Below is a small trained network, with its code and all its weights. Each question gives an input and a target symbol and asks what happens when units are switched off, that is, made to give their printed mean instead of their output.

import numpy as np


def w(rows, s, z=0):
    codes = np.array(rows[::2]) - 128.0
    scale = np.full(codes.shape[1], s)
    scale[-1] = z or s
    return codes * scale


def f(y):
    return y / 2 * (1 + np.tanh(0.7978845608 * (y + 0.044715 * y**3)))


def softmax(a):
    e = np.exp(a - a.max(-1, keepdims=True))
    return e / e.sum(-1, keepdims=True)


def log_softmax(a):
    a = a - a.max(-1, keepdims=True)
    return a - np.log(np.exp(a).sum(-1, keepdims=True))


def net(x, mask):
    ids = ['αβγδελμξπτφψ'.index(c) for c in x.split()]
    T = len(ids)
    res = E[ids] + P[:T]
    u = 0
    for l in range(2):
        q, k, v = (res @ M[l].T for M in (Q, K, V))
        z = softmax(np.where(np.tri(T) > 0, q @ k.T / 4**0.5, -1e9)) @ v
        res = res + np.where(mask[u], z, O[l][:, -1]) @ O[l][:, :-1]
        u += 1
        y = f(res @ A[l][:, :-1].T + A[l][:, -1])
        res = res + np.where(mask[u : u + 12], y, B[l][:, -1]) @ B[l][:, :-1]
        u += 12
    return log_softmax(res[-1] @ U[:, :-1].T + U[:, -1])


Q, K, V, O, A, B = {}, {}, {}, {}, {}, {}
E = w([
[103,136,174,250,119,140,32,159,148,105],'α',
[162,85,145,89,82,179,134,97,137,73],'β',
[162,93,122,115,190,86,101,118,183,86],'γ',
[56,107,100,72,150,85,154,110,116,212],'δ',
[140,110,149,114,102,71,130,69,134,155],'ε',
[148,88,103,140,216,148,131,105,82,90],'λ',
[173,95,103,165,101,76,139,108,105,83],'μ',
[136,139,141,167,120,66,219,156,131,172],'ξ',
[196,129,127,110,147,159,124,119,112,153],'π',
[104,127,136,87,120,150,102,65,174,55],'τ',
[139,85,92,122,91,127,136,147,103,147],'φ',
[113,62,182,142,131,134,140,99,121,107],'ψ',
],0.02)
P = w([
[93,222,222,90,2,39,208,106,9,150],'0',
[187,97,210,72,126,204,134,107,106,150],'1',
[202,97,184,80,136,193,108,110,90,165],'2',
[202,95,160,89,149,177,88,97,82,152],'3',
[202,85,143,95,160,167,69,96,81,156],'4',
[208,78,119,93,171,157,61,86,78,150],'5',
[209,82,121,83,190,151,45,85,78,149],'6',
[233,73,106,91,209,148,39,86,73,155],'7',
],0.0063)
Q[0] = w([
[127,250,91,154,74,95,175,90,184,153],'L0H0',
[110,193,40,80,116,145,201,122,200,133],'L0H0',
[26,203,176,210,101,130,102,212,194,99],'L0H0',
[253,27,175,82,159,98,5,81,45,111],'L0H0',
],0.0055)
K[0] = w([
[132,110,45,106,143,100,178,121,124,142],'L0H0',
[209,94,15,74,164,156,137,113,169,142],'L0H0',
[86,137,218,102,2,125,158,134,58,70],'L0H0',
[104,168,160,191,136,87,37,165,126,85],'L0H0',
],0.008)
V[0] = w([
[153,56,124,82,141,110,190,76,117,103],'L0H0',
[143,93,97,109,254,140,53,139,124,129],'L0H0',
[115,97,136,177,204,90,101,166,156,112],'L0H0',
[194,121,123,109,140,162,137,166,96,141],'L0H0',
],0.0072)
O[0] = w([
[201,65,160,90,159,182,173,180,48,34,148],'L0H0',
[96,125,114,78,173,147,214,38,233,72,188],'L0H0',
[40,146,218,253,143,108,146,111,196,160,255],'L0H0',
[148,207,185,83,78,120,245,241,115,158,87],'L0H0',
],0.0069,0.0022)
A[0] = w([
[169,3,186,94,98,153,176,149,146,138,217],'L0N0',
[199,118,151,149,91,93,181,194,184,29,106],'L0N1',
[214,148,66,70,145,119,110,179,129,137,1],'L0N2',
[176,109,163,105,49,46,158,27,125,93,35],'L0N3',
[92,160,91,84,111,142,125,88,187,101,226],'L0N4',
[198,161,182,84,77,61,165,127,91,110,157],'L0N5',
[120,89,87,51,96,218,78,80,123,50,60],'L0N6',
[111,102,67,133,196,136,149,189,35,80,63],'L0N7',
[97,216,124,125,125,217,106,125,200,159,168],'L0N8',
[100,87,83,86,61,73,139,104,95,202,192],'L0N9',
[78,122,85,142,146,159,56,100,154,91,48],'L0N10',
[157,236,110,157,183,96,151,160,210,196,125],'L0N11',
],0.0073,0.0021)
B[0] = w([
[54,115,83,134,79,76,94,86,15,39,255],'L0N0',
[99,111,91,185,128,123,18,204,128,97,160],'L0N1',
[114,111,3,135,103,187,126,155,172,160,139],'L0N2',
[120,112,156,154,188,178,63,147,106,89,199],'L0N3',
[131,69,185,193,150,74,119,115,118,166,150],'L0N4',
[157,149,100,162,125,217,107,112,35,103,190],'L0N5',
[87,227,166,143,164,80,166,240,68,156,179],'L0N6',
[124,177,107,212,150,131,233,81,149,142,153],'L0N7',
[114,61,66,156,124,124,159,2,78,142,158],'L0N8',
[151,143,70,134,161,118,106,60,105,180,167],'L0N9',
[188,129,101,139,90,144,113,93,111,227,164],'L0N10',
[59,137,174,130,108,125,156,143,88,65,156],'L0N11',
],0.0073,0.0091)
Q[1] = w([
[89,130,172,92,140,135,132,169,4,18],'L1H0',
[164,69,118,22,139,73,118,202,143,54],'L1H0',
[117,77,127,158,156,141,75,44,2,49],'L1H0',
[135,143,164,122,103,171,180,167,148,35],'L1H0',
],0.008)
K[1] = w([
[83,58,97,91,238,1,219,69,230,113],'L1H0',
[84,82,154,106,155,79,154,187,160,59],'L1H0',
[165,80,89,183,251,114,129,85,213,174],'L1H0',
[138,76,188,111,195,116,237,143,143,4],'L1H0',
],0.0075)
V[1] = w([
[101,157,72,59,119,48,39,53,111,160],'L1H0',
[253,21,166,92,127,142,15,115,199,101],'L1H0',
[20,102,95,93,25,72,197,75,119,199],'L1H0',
[91,172,150,211,61,13,23,212,165,135],'L1H0',
],0.0061)
O[1] = w([
[117,166,65,36,46,110,63,99,124,140,254],'L1H0',
[167,84,187,110,2,66,81,92,83,74,106],'L1H0',
[26,122,32,87,113,105,175,66,129,89,4],'L1H0',
[165,215,142,159,106,135,133,198,100,19,169],'L1H0',
],0.0098,0.0048)
A[1] = w([
[237,99,140,121,151,136,130,171,88,96,255],'L1N0',
[202,144,124,174,72,109,124,125,99,68,20],'L1N1',
[67,118,71,128,176,187,87,160,125,197,69],'L1N2',
[177,223,195,6,165,102,168,201,136,181,160],'L1N3',
[143,53,108,169,164,90,208,103,144,201,94],'L1N4',
[171,94,196,102,172,177,218,231,108,208,45],'L1N5',
[94,146,153,161,225,172,78,142,102,75,62],'L1N6',
[138,168,1,183,106,30,220,146,108,116,210],'L1N7',
[119,96,206,128,151,122,106,104,144,183,174],'L1N8',
[146,190,56,91,143,217,107,230,117,107,48],'L1N9',
[184,163,47,42,69,211,154,206,144,185,152],'L1N10',
[226,96,207,82,153,81,115,128,83,173,59],'L1N11',
],0.0072,0.0045)
B[1] = w([
[120,169,162,108,108,138,185,82,174,176,253],'L1N0',
[132,125,58,125,180,126,156,120,175,110,225],'L1N1',
[184,101,123,146,98,89,133,140,164,49,190],'L1N2',
[96,69,102,161,149,1,115,70,223,119,136],'L1N3',
[116,133,139,148,66,123,90,201,115,107,172],'L1N4',
[137,134,151,56,152,132,44,75,184,108,166],'L1N5',
[103,176,100,97,146,101,127,114,101,143,201],'L1N6',
[157,106,210,113,142,146,130,168,112,165,187],'L1N7',
[157,137,81,102,122,157,158,161,58,85,177],'L1N8',
[102,104,102,124,67,138,124,188,156,164,165],'L1N9',
[65,110,179,172,137,149,155,98,140,75,157],'L1N10',
[142,113,121,91,149,125,203,169,140,145,219],'L1N11',
],0.0096,0.016)
U = w([
[112,195,99,65,68,155,119,182,111,82,7],'α',
[163,114,106,103,185,172,76,147,121,59,88],'β',
[62,138,163,168,186,150,172,81,66,136,227],'γ',
[96,107,147,110,124,224,145,72,186,129,148],'δ',
[186,116,130,45,87,137,76,116,91,166,99],'ε',
[86,147,154,114,142,97,138,105,162,163,168],'λ',
[144,114,237,145,156,161,109,178,123,203,144],'μ',
[140,137,4,170,197,150,201,137,138,165,73],'ξ',
[148,54,116,167,115,121,152,186,104,126,99],'π',
[154,142,134,164,80,103,83,91,116,71,238],'τ',
[103,76,3,102,118,85,188,121,139,77,38],'φ',
[187,145,163,126,102,87,194,125,135,55,171],'ψ',
],0.0047,0.0022)

Each question gives the input, a string of symbols that net reads in full, and the target symbol t.
The units are the heads (4 rows each of Q, K, V and O) and the neurons (one row each of A and B). Each row of codes is followed by its name. A weight is (code - 128) times the scale printed after its matrix; where a second scale follows, it is the last column's (O, A, B and U).
mask holds one flag per unit, layer by layer, with each layer's heads first. A switched-off unit (its flag False) gives its mean, the last column of its rows in O or B, instead of its output. The means were averaged over made-up inputs and are rounded, as every weight is.
A unit's drop is (log p(t) with every unit on - log p(t) with that unit switched off) / (log p(t) with every unit on - log p(t) with every unit switched off).
The circuit of an input: a set's keep is (log p(t) with only the set's units on - log p(t) with every unit switched off) / (log p(t) with every unit on - log p(t) with every unit switched off). Starting from the 12 units with the biggest drops (on a tie, the unit counted first), units are removed one at a time, each time the one whose removal leaves the highest keep (on an exact tie, the one counted first), for as long as the keep stays at least 0.8.
units of the circuit, in order: the units of the circuit, biggest drop first
most important unit: the unit with the biggest drop
top k neurons in layer l: the k neurons of layer l with the biggest drops, biggest first
input α ε ψ φ, target α: units of the circuit, in order -> (L1H0; L0H0)
input δ ε ε, target φ: units of the circuit, in order -> (L1H0; L0N9)
input α ψ ψ φ ε μ, target α: top 2 neurons in layer 1 -> (L1N9; L1N7)
input ψ μ ε β, target α: units of the circuit, in order -> (L0N6; L0H0; L1N9)
input ε ψ γ, target ψ: top 2 neurons in layer 0 -> (L0N1; L0N8)
input μ ε ψ β π α, target μ: units of the circuit, in order -> (L0N0; L1H0)
input π π δ, target φ: units of the circuit, in order -> (L1H0; L1N2)
input φ π γ α ε ε ψ, target φ: units of the circuit, in order -> (L1H0; L0H0; L0N9)
input α ξ τ π, target α: units of the circuit, in order -> (L0H0; L1H0; L0N10)
input ψ τ α π φ β α, target τ: units of the circuit, in order -> (L0H0; L1H0; L1N11; L0N10)
input ξ ε α, target ξ: units of the circuit, in order -> (L1H0; L0H0; L0N0; L0N5)
input ε ψ ψ φ α π ψ ψ, target ε: most important unit -> L0N5
input ψ ξ γ τ α λ α ε, target τ: units of the circuit, in order -> (L0H0; L1H0; L1N11)
input μ λ φ ψ ψ α ψ ψ, target μ: top 2 neurons in layer 0 -> (L0N5; L0N0)
input ε ξ λ ψ ε λ γ ε, target ψ: top 3 neurons in layer 0 -> (L0N1; L0N4; L0N8)
input ψ ψ ψ, target γ: most important unit -> L0N0
input ψ ψ β ε ψ λ ε, target β: top 3 neurons in layer 0 -> (L0N7; L0N6; L0N3)
input β ε ψ ε ψ λ γ α, target β: top 4 neurons in layer 1 -> (L1N5; L1N2; L1N0; L1N8)
input ψ ξ δ ε α, target ψ: top 2 neurons in layer 0 -> (L0N0; L0N10)
input β ξ ψ α ε μ, target β: top 4 neurons in layer 0 -> (L0N5; L0N0; L0N6; L0N7)
input α ψ τ ε ε α ψ, target τ: most important unit -> L0H0
input ε τ ξ, target μ: top 3 neurons in layer 1 -> (L1N7; L1N1; L1N8)
input ε α ψ ε π ψ τ, target ε: top 3 neurons in layer 0 -> (L0N5; L0N0; L0N9)
input ψ γ ψ ψ φ, target ψ: top 2 neurons in layer 0 -> (L0N1; L0N8)
input ψ ψ ε, target ε: top 2 neurons in layer 0 -> (L0N0; L0N9)
input τ π ψ ψ ψ, target γ: top 2 neurons in layer 0 -> (L0N0; L0N6)
input ψ φ ψ β, target α: top 2 neurons in layer 1 -> (L1N9; L1N6)
